Below are the code and all the weights of a small trained network. Each question names an input and a class and asks about switching units off, where a switched-off unit gives its printed mean instead of its output.

import numpy as np


def w(rows, s, z=0):
    codes = np.array(rows[::2]) - 128.0
    scale = np.full(codes.shape[1], s)
    scale[-1] = z or s
    return codes * scale


def f(y):
    return np.maximum(y, 0)


def log_softmax(a):
    a = a - a.max(-1, keepdims=True)
    return a - np.log(np.exp(a).sum(-1, keepdims=True))


def net(x, mask):
    res = np.array(x, float).reshape(1, 4) / 4 @ E
    y = f(res @ A[0][:, :-1].T + A[0][:, -1])
    res = res + np.where(mask, y, B[0][:, -1]) @ B[0][:, :-1]
    return log_softmax(res[-1] @ U[:, :-1].T + U[:, -1])


A, B = {}, {}
E = w([
[78,223,25],'x0',
[136,50,93],'x1',
[254,193,254],'x2',
[48,77,227],'x3',
],0.0066)
A[0] = w([
[185,112,10,222],'N0',
[183,219,67,166],'N1',
[53,242,129,254],'N2',
[180,172,2,188],'N3',
[135,69,60,106],'N4',
[163,209,42,163],'N5',
[152,124,217,242],'N6',
[220,221,81,198],'N7',
],0.0096,0.0046)
B[0] = w([
[23,67,173,246],'N0',
[110,110,180,224],'N1',
[56,239,101,251],'N2',
[71,146,159,254],'N3',
[148,98,121,184],'N4',
[83,93,174,231],'N5',
[121,78,254,233],'N6',
[60,189,178,240],'N7',
],0.0097,0.0077)
U = w([
[117,50,99,236],'0',
[139,162,231,91],'1',
[160,37,147,161],'2',
[240,152,73,3],'3',
[112,149,2,170],'4',
],0.0096,0.0039)

Each question gives the input, the list of numbers given to net, and the class t.
The units are the neurons (one row each of A and B). Each row of codes is followed by its name. A weight is (code - 128) times the scale printed after its matrix; where a second scale follows, it is the last column's (A, B and U).
mask holds one flag per neuron, in row order. A switched-off neuron (its flag False) gives its mean, the last column of its row in B, instead of its output. The means were averaged over made-up inputs and are rounded, as every weight is.
A unit's drop is (log p(t) with every unit on - log p(t) with that unit switched off) / (log p(t) with every unit on - log p(t) with every unit switched off).
The circuit of an input: a set's keep is (log p(t) with only the set's units on - log p(t) with every unit switched off) / (log p(t) with every unit on - log p(t) with every unit switched off). Starting from all 8 units, units are removed one at a time, each time the one whose removal leaves the highest keep (on an exact tie, the one counted first), for as long as the keep stays at least 0.8.
units of the circuit, in order: the units of the circuit, biggest drop first
k most important neurons: the k neurons with the biggest drops, biggest first
drop when u is switched off: that unit's drop, to one decimal
input [7,8,-5,6], class 4: units of the circuit, in order	[N6; N5]
input [2,4,-8,6], class 4: units of the circuit, in order	[N6; N5]
input [5,6,-8,5], class 4: units of the circuit, in order	[N6]
input [7,-7,-4,4], class 4: units of the circuit, in order	[N6; N2]
input [7,2,-8,7], class 4: units of the circuit, in order	[N2; N6]
input [-2,8,5,7], class 2: 3 most important neurons	[N2; N7; N3]
input [-1,3,1,3], class 2: 3 most important neurons	[N2; N7; N3]
input [5,-2,-8,5], class 4: units of the circuit, in order	[N2; N6]
input [6,8,-1,-8], class 1: 2 most important neurons	[N7; N3]
input [4,6,-8,8], class 4: 3 most important neurons	[N6; N5; N1]
input [-3,4,1,8], class 2: 3 most important neurons	[N2; N7; N3]
input [4,-4,-5,-5], class 1: drop when N3 is switched off	0.3
input [6,2,0,7], class 4: drop when N6 is switched off	0.2
input [8,5,1,-6], class 1: drop when N7 is switched off	0.1
